Group and class of each row
[-14 -53   0   8  -5  27 -14 -12  -8   0  -1  -7  -4  -1   0  -1  14  28
 -13  -9   3   6   3 -23  11  -4   3 -15   4   0   5   4   0  -2   9  -5
  -5  -8 -14  -4   2  -9 -12  -4  -4  19  -8  14  -9   1  -5  -6  -7 -20
   4  -6   4  -8  -5  -7  -3   5  -1  -7   5  -6  -5  25 -12   2  31 -17
   9  10  -6  -6 -12  -1  17   3   4  -4   3   2   0  -4   7   6   1  38
  17  -1 -27  -3   8   9  18  -8   7  -3   1   3  -9 -23  -2  22 -12  -1
  16 -34 -14  -6   0   1   0  18  -5 -14 -29   2  22  30 -12  -1   2  13
  10  -1  -2  -3   4   1   9  15 -11 -20  -4   1   0   3 -15  21 -12 -10
   3   7   8  -7  -5 -22 -10 -25 -39  -6 -12   5  -5   4  13   1   4  -6
   9  -3  -7   0   0  -3   5  -2   4  10  17  15  16 -25  -2   0   7   7
   3  -3  -7 -19  26  14  -7  -4  -3   8   3 -18  39   5   5   5 -23   0
   1   5  10   2  -1   1  -6   6  -1  -1 -24  -7 -11  11  -3  -6  -2  -6
   2   9 -23   2   6  13   4   0   1  -2   2  -9   1] : Fq/pm
[ -5  37   9   8  13   1  12 -10   3  18  10  12  -5   5  -8  16   1   0
   1   1   9 -24   1  -4  -9   2   5  53  17  -1  14   8 -11   5  12   4
  18  -8 -18   3   5   0  34  -4 -13   3   5   9   4   5   7   0  14  18
  -2  17   1  -1   3   3 -13  11  16  -1 -11 -15  13 -17   8  -6 -51  -5
 -25 -16 -16  46  -1  -1  -7  10   6 -11  12  10  -1  -2  -1   6  -9 -37
 -19   7  17 -13  32  12  12   7  -1   0   0  -2   8  14  -2 -15 -29  -4
  15  18   6   3  -9   2  -3  26  18   3  34  -1  26  41 -25   0  -2   6
  -7   5  11  -8   6  -1   5 -10   1  -1  -7  -8  -5 -23  -1  -9   4 -14
   0  14  -9 -18   4   7  -6 -16  -7  15  35  -5 -18   5  22   2  14   2
 -12  -6   4  -6 -23  -5  21   7  -6  62 -58  28  26  -9  27  -3  -3  -9
  11  -5  -1  34   1 -39  -2   0   8   3  14  55 -45 -30   7  -2  12  -3
   5 -26   3  -1  -1   2  14   1   8  30  35  -6  12   3  -5   4   4 -36
  -2 -11 -33  -3 -14 -19   3 -12  -5  56 -14   6   3] : zp/Zb
[ -5   4   7   2   8 -28   2  -3  11   4  18   5  -5  -4  -8  23   4  22
   0 -12   5 -12   2 -16  -1   5   2 -14  -5   1  15   1 -12  -5  -1   9
   7 -10  -5  17  -1 -14   0   4 -15   3  -2   8  -9   0  -1  -3  -3  20
  -1  -6   9 -22   4 -30 -13  -5   5  15   5 -10  13   5  -6  -6 -34 -13
 -13  -4  -7   0  12  -4  -6  -1   6  -8  14   2  -1   7   5   5  -1 -13
 -14   5  -5 -14  15  15  11   4  -9 -12   4  -6  -9   1   0   7 -24  -5
  11  -8  -2   5  -2   0  -1  -4  13   4  26  -5  16   7 -13  -1  -1   5
  -8  -1   0 -10 -11   4   7  -8  -2   5  -3  -5   8  -5   1  22  -1  12
   4  -5   5 -27   1  54   6 -29 -87   0  27  -3   6   4   3  30  18  -2
 -23  -7 -14  -2  -3  -7   2   4   7  18 -41  20  35 -19  24 -10  10 -11
   2  -1 -14   7   7 -41   3   1   9   8  -2  55 -20   4   7  -2 -20   6
   6 -11   9  -2 -19  -3   4 -14   3  -5  -3 -11   8  10  -5  -1  -2   0
   8   8 -17 -10 -20 -17   1  -7   6  28   1 -26  -5] : zp/ff
[-10 -60   4   5 -22   6  -4  -6 -12   8  25   7  -1   5  -3  -5   8  10
 -24 -18  11   1   3 -10 -18   2   4  -4   2   0  19   3  -2  -1   0  -1
   3 -14  -2  -1   5  -3 -25  -7  -3   3  -5   2   0  -3   0  -3   5 -11
  -3   6   6  -1   2   1  -1   1   0  -2   7 -28  -7 -11  -2   4  22  -8
   0   3  -2  -6  -8   0  -6   0   0  -1   0   3   1  -6   3  -1  -2   6
  19   9 -42  -3   9   2  12   5   3   1   1   3   4 -11  -2  22  -2   5
 -16 -11  -6   5   4  -1   0  37 -11 -19 -26   9  11  -4 -15   6  -6  15
   0   1   3  -2   8  -3   3  19   1 -22  -2  -8   7   9  -8   1  -2  -9
   7   0   3   3  -4 -17  -3 -21  66   3 -10   2 -18  14   4   0   4  -3
   3  13  11  -8  -3   7 -30   4   3   3   2  36   2 -14  25  -4   5  -4
   7 -11 -21   0  10  12   2  -2   3   4   6 -24   6 -22   0  10 -23  -1
   3   5   0  -6   2   0  -3   5  -2  27 -25 -11   5  18   1  -5   4 -15
   2 -19 -50   3  10  -1   9  -2  -5  11  -1  11   4] : Fq/pm
[  1 -12   8  -7 -12  13  -2   5  -1   6  31  -9  -2  -8  -3  -3   4  10
  -7 -10   2   1  -2 -14  23  -2   3 -18  -2  12   2  -2 -10   4  15  -5
  -1  -1  -4   2   6  -6 -12   3   6   7 -15  -7  -6  -3  -5  -4   7 -28
  -7   3  -1  -2   5   2  -5  -4   5  -4   6  -4   2 -11   2   8   3   1
  15   3   8  -3  -9   4 -22   0  -2 -18   6   1   3  -3  -7   4  -4   0
  18  -2 -34  -7   8  -9   8 -18   4  -2   5   4 -12 -18  -7  17 -10   2
   9 -18  -6  12   1  -6  -2   8   1  -5  -8   4   3  -3  15   3   7  -5
  -1  -3  -1  22   5   0  -3   8   6   5  -4   3  -2   8 -26  25   1   0
   3   8   0   2  -3  -5  -9 -27  10  16 -19   5  -2  -3   5   0  -5  -2
  -4  14   2   2 -12  -1 -10  -2  11   1 -10  -1  -6 -12  21   3   2  -9
   8  -5  -3  20  -4   2  -3   0  -6  -3 -14   7  -8  -3   1   0 -13   2
  -1   6   7   0  12   1   2  13   4  23   3 -13   7  -4 -12  -2   1  -1
  -2  -7 -10   0  10   4  16   4   0   5  -4  20  -2] : Fq/Hm
[-12 -57   3   4 -25  -5   5  28  -4   7  45  -1  -1  -5  -7   9  11  14
 -25 -24   2   8   3 -16 -18  -5  -8  -5   0   1  31   6  -6  -2   3  -3
   2  -6   0  -6   5  -3 -28  -1 -10  10   3   3   1   0  -2  -3  -1 -18
  -6   7  -3  -9   9   1  -6  -2  -1   3  15 -50  -4  -4   3  -1   9 -11
  18  -4  -7   9  -4   0  -7  -4  -1   4  -4  10  -1  -7  13  -4  -4   4
  32  10 -58  -1   9   1  26 -12   0   4   4   5  -7 -22  -6  45 -18   4
  -6 -16  -7  14   7   3  -2  40   2 -11 -29  -1   1   2   0  -1   9   0
  -4  -3  -6  -8   3  -2  -1  31  -4 -16  -6   5   8   7  -9   6  -3  -6
   2 -12   0  18  -1  -4  -8 -21  55 -11 -16   4 -10  15   6  -3   3  -8
  -6  24   8  -5  -4  -2 -21   2  11 -13  -8  32   2 -13  21  -3   3  -8
   5   2  -9   5  13   4  -7   1   0   0  -7 -44  -7 -10  -3   3 -24   2
  -2  14  -5  -4  -6  -4  -2   9  -5  37 -33 -24   4  14   9  -9   1 -16
   7 -18 -52  -3   5  -1   8   7   3   1   2 -16   0] : Fq/pm
[ -8 -10  13   9  13 -21  -3   8   5  12  23  16 -10   6  -5  17  -1  10
  -3 -16   0 -28   2 -15  -6  11   6  11   3   3  20   7 -15   0  -7   7
  11 -22  -6   7   3  -6  -3   6 -27 -10  10  -4 -10  -6  -4  -9  11  21
  -3   3   4 -19  12  -8 -17  -7   5  19   1  -4  13  -8  -4 -10 -58 -15
 -14 -13 -11  22   9  -4 -25   6 -15 -29  13  -1  -2   6   7  -3  -2 -26
 -13  10  12 -21  32  12  13  29  -4 -17   0  -4  -5  16   0   7 -34   1
  16  -4  -1   1 -15   2   0  22   8   1  23  -3   8  29  -7  -5   0  13
  -6  -7   2 -14   1   0   6   5   8  -5 -10  -9   9  -9   1  18  -6  -4
   8   0   6 -28   4  59   2 -22 -54  10  31  -3 -15  11  -1  29  20   7
 -20  -6   1   3 -24  -4   3  -4   5  28 -60  31  29  -7  25  -8   7 -16
   8   0 -19  21  18 -52   0  -3   3  -4   8  73 -45 -17  11  -8 -20  -4
  -1 -10   5  -3 -17  -1   8  -8   1  23 -15 -21  20   6  -5   3  -3   9
   4 -18 -34 -13  -5 -20   3  -9   3  60 -11 -14  -1] : zp/ff
[ 16  60   8  11 -20  -7  36  63   5  20  41   3   3   3   5  16  -9  -7
  12  23  -7 -15 -10  10 -21   6  -6  49  -6   3   1   1  -6   0 -10  -3
   0  13  16 -19   2  -8 -28   7  19 -15   6  -3   8  -6   2  -2  -6   3
  -4  15  -1   9   8   1  13 -12  -1   9  10 -30   2 -14  30   0 -18  -2
  14 -14  -3  17  14   3 -36 -14   8   6  -6   3  -6   6 -11  -5   7 -51
  12  -1  -1  12  31   9   4 -31 -15   4   2  -7  33 -14   3  23   0   2
  10   7  -2   8   7   1  -1 -13   3  13  19   6 -37  50  10  -1   2 -28
 -10  -1 -11  22  -5  -1  -3  23  15  21  -2   3  -9   3   0   5  -1  -7
   2 -13 -11  20   4  -5   6 -25  43   6 -15   1  -6  16 -14 -25   5   4
 -18  33   7  -7  -9  -1   7  -7 -11 -41  -2 -33 -17  21   4  11  -1 -17
  -6   6   3  26   0  21  -2  -1  -5 -22 -23 -33 -56 -11 -10   3   6   0
   0  14 -29   4   3  -3  18   8  -6  37 -40 -12   0 -18  17  -3  -1 -19
   6 -13   8   7 -12  17  -9  10   1   1  -4   3   6] : lf/rz
[-15 -87   2   5 -24  25 -10 -26 -15   3  27  -4   3  -6  -5   2  16  24
 -28 -22   6  16   4 -20   0  -6   2 -12   7   2  12  -4   0  -4  15  -7
  -2 -14 -12   4   7   4 -30  -8   5  20 -11  12  -4  -3   2  -5  -2 -12
   1  12  -1   2 -11   3  -5  14  -5  -7   5 -29 -15   5  -2  -4  59 -16
  10  13  -1  -3 -12  -1  11  -6   2  11  -2   7  -5 -15   9   4  -5  21
  36   2 -68  -1  11  -2  23  -9   0  10   3   8  -1 -28  -1  21  -6   4
 -16 -34 -11   6  10   0   1  44 -16 -24 -43   5  10  20 -19   5   5  14
   3   8  -4   5  10  -2   6  12 -17 -24  -2  -2  -8  11 -23  -2   2 -16
  -1   8   1   5  -7 -40  -5 -20  58  -5 -16   9  -9  16  15  -2  -6  -7
  16  33   6   2  -9  -1 -21   0   5  -2  26  46   0 -29  16  -9   9   6
  12  -9 -10 -18  14  30  -8  -1   2  16  -2 -32  24 -10   1   8 -26  -3
  -2   1   0   2   5  -2  -9  17  -2  19 -20 -19   0  14  -6   1   5 -15
   2  -7 -54   0  15   0   9   3  -5 -12  12   3   1] : Fq/pm
[-15 -39   1   9 -10 -33   1 -16  13   0   6   8  -1   0  -2   7  -6 -20
  -6   3  10 -30  -9  -6   1  12  12  20 -13  -6  -5 -13  -1  -5   6  -2
   3  -1  -1  -7   0 -20 -16   3  -8 -10  -5   7  -6  -4  -2  -6 -14   3
   0  -2  -1   0 -10  -2  10   3   0  -8  -3  -2  -8  16   5  24  16 -17
  -1   8  -3 -11  12  -2  12  10  -1  -2   4   5   4 -10   4  11   1  13
  -1  -1  21  -6  -9  12 -12   5  -1  -7  -3  -5   7 -11  -1 -49  14   7
  -6 -15 -17  -9 -12  -1   2   1 -12  -8 -28  10   0  26 -14   6   4  -2
  11   0   7   3   0   4   5  25   1  -4   4  -9  -3   0   3  -7  -2  -4
  15   0   6 -16  -7  -6  -8 -21 -45  11   0   6 -11  23 -22  13  14 -13
   0  11   4 -13 -12  -1  -3   5  -9  13  18  -6  26 -14 -29  18   1   1
  -9 -10 -11 -13  15  23   7  -8  -2   8   8  -2 -23  -4  -1  -1   2 -16
  -5   0   4  -5   3 -10  -2  -2  -1 -13 -52 -16  -5   6   4 -12   2  -5
  -2   5  17  13 -21  11 -10  -1   1  16  -4  20   0] : Cl/fp
[  3  58   5  -1 -15 -16  15  38   2   8  37   0  -3   1 -12  -7  -3 -19
   2  12  -5   8  -2  -4 -17   6   3  17  -1   5  -9  -1 -11   1   7  -4
   6   7   4  -3   4  -1  -4  -1   8 -15  -4 -15   3  -3  -1 -18   1 -23
  -2   2   1  -2   8  -2   9 -10   3   3  15 -30   1  -3  10   9 -10  -7
   0  -5   4 -14   5   2 -21  -6   3 -12  -5   3   2   7  -7   5   4 -32
   7  -1  -8   2  -6  -3   7 -27  -8   5   4  -5   9 -13  -4   1  -4   7
   9   0  -8   6   3  -3  -4  -1  10   5  11   3 -11  -3   3   4   4 -23
  -2  -3  -4   5  -3   2  -5  16  18  12  -1   1  10  -5 -13  20   0  10
  -1  -7   0  22   3 -29  -4 -31  40   2 -18   1  -2   2  -4 -15   3   5
 -18  19   7 -17 -11   1  -1 -10   4 -16  -8 -38   2   2  13  18   1 -12
 -11   5  -1  32 -14   4  -7   0 -10 -15 -21 -19 -50   5  -1   1   2  -2
  -4   5 -13  -1  12 -10   8  11   2  -4  -3 -15  -7 -15   2  -1   3 -10
   1  -2  16   9  -3  14  -3   1  -4  15  -9  23   9] : lf/rz
[  0  43   3   1 -32 -34  19  37   7  16  55  10   5   5 -11  -1 -15 -30
  -3   1   1 -12  -7  -5 -29   1  -3  20  -5   1  -2  -2  -2   1  21  -2
  11  13   4   3   5 -18 -13   4   2 -18 -10 -16   1  -4   2  -4   4 -26
   0  14   1   7  10   2  17  -8  12  -4  20 -38  -3 -12  16  16  11  -1
   2  -4   1 -25   3   3 -32 -53  -5   8  -4   7   0   2  -4  -2  11 -37
   8  -2  -3   3 -16  -5  -1 -31  -7  11   3   0  21 -16  -3  -2  20   7
  -4   7 -10  19  -7 -10  -8   1  10   1   4  10  -9   1  -4  10   7 -20
  -1  -4   4  24 -10  -9  -4  20  20   5 -13  -1   4   1   0  10  -1   6
  -3 -11  -2  20   2 -37   4 -28  82   3 -29   6  -6  10 -10 -23   4   5
 -13  20   7 -28   1   2 -27  -2   6 -12  10 -36  -2  -4  -1  25 -49 -21
 -10   4   2  24 -30  17  -1  -1  -8 -13 -25 -53 -48  -6  -8  -4   3  -3
   1   2 -18  -3  18 -15   6  13   6   3  -4  -9  -2 -16  -2   7   6 -15
   1  -4  -1  12  -6  17   2   4  -6  17 -15  47   5] : lf/rz
[-15 -50  11   7 -10  29 -18 -25   1   0  23 -11  -5  -8  -3   4  15  -2
  -6   3   2  11   2 -17  45   1  30 -21  -3   5  -2  -1   3  -7  11 -11
  -4   4  -9  -9   5 -13 -34   3   7  19 -22   8  -2  -1  -6  -1 -11 -26
   2  14   2  -1  -5   2   0   0  -6 -13   2 -13 -15   9   0  19  23  -4
  21  11   2  -5   3   9   9  14   5 -21   6   1   0  -9  -1  15  -5  42
  24  -6 -46  -3  19  -4   3 -18  -4   4  12   1 -15 -31  -4   5  -1   5
   9 -39 -12  -5  -7  -6  -1  16 -17 -14 -17   6   5  -7   9   7   7  -5
   5   0  -7  12  16   1   0  26  -2   6  -4   1 -13   9 -33  11   1  -4
   3  30  -3  -3   0 -45 -23 -33 -13  -5 -15   2   3  14   4  -6  12  -7
   2  27  -4   8 -14   0  -7  -7   0   6  12 -13  -5 -29 -14   1   4   0
  25  -7  -7 -10  13  23  -8  -3  -6  -6 -10   0   7  15  -2   2  -3   1
  -3  12   4  -1   4  -3  -5  13   1  23 -12 -15   0  12   0  -2  -4  -5
  -2   8  -3   4  -2  21   7   8   1 -19   1  16   1] : Fq/Hm
[ -2  40  11  -1  15  17  -3   7   0   8   1   2  -6   2  -6  -1   8  12
   2   2 -11 -13   8 -16  11   7   2  -5   5   7   6  14  -7  -2   8   5
   6 -15 -14  13   0  -3   9   9  -8   0  -2   4  -4   2  -3   2   5   5
  -1   3   5 -13   6  -9 -14  -2  15   4   2   7   7   0 -13  -3 -34  -5
 -16  -4  -1   3  -7   0  -9   3  11 -20   9  -6   5   6  -2   1  -3  -9
 -13   2   5 -10  37  -3   6  -3   5  -8  -2  13  -3   6  -1  17 -24  -5
  32 -11   3   6  -8   3  -1   9  11   2  41  -6  30   5 -21  14   0  18
  -4  -2  -1  -7   6   7   2 -21 -12   3  -5   1   1  -9 -19  34  -4   3
 -10  20   4 -19   2   9   2 -33 -37  -7  16   0   0  -9  15   8   7  12
  -7 -10 -12   1 -30  -7  17  -3  -3  26 -52  11  19 -13  24  -7   6  -5
  11  -5  -7  23   6 -30 -10  -6   4  -7  -2  68 -16   2   6  -2  -9   3
   6 -13   9  -3  -9   4   4   0  -2  -2  30  -3  10  -7 -13   9  -4  11
   7   1 -20  -8   4  -6  -1  -9  -1  34 -10   5  -4] : zp/Zb
[-17 -24   5  14 -13  -7  -3 -25   9  13  11   8  -4   1  -2  18  11  13
  -9   3   7 -24  -3 -19   6   8  10  20   0  -1  25   0  -8  -3   5   7
   2 -10 -19   0  -1 -20 -21  -5  -1  13  -9  24   0  -6  -8  -4 -11   7
   2   4   5   0  -2  -9 -12  15  10 -14  -4  -2  -1  15  -6  11  15 -25
  -5   0 -14  -2  -2   3  19  14   6   6   6  -3  -2  -7   6  10  -4  13
  -7  -1   5 -10  33  28  -3   2  -5  -7   4  -2  14 -18  -4 -15   1   3
   7 -22 -15 -11 -11  -3   3   3 -15  -8 -15  13  36  63 -37   1   2  24
   8   2   7  11   2   1   9   9  -8  -6  -2  -9 -12  -3  -2   5   7 -18
  11  16   4 -14  -3   8   3 -43 -87   5  13   1 -10  19   5  20  24  -7
   3 -10 -15 -19 -14  -7  13   0  -7  38   5  27  39 -29 -16  18   9  -5
   0  -7 -11  -8  15   8   2  -7  11  16  18  11   6 -17   1   2 -10 -16
   4  -9  14  -2  -9  -5  -2  -9   0   1 -30  -6   3   9  -3 -12  -5 -12
  -9  10 -17   7 -26   6  10  -4  -1  32  -1  -7  -3] : Cl/fp
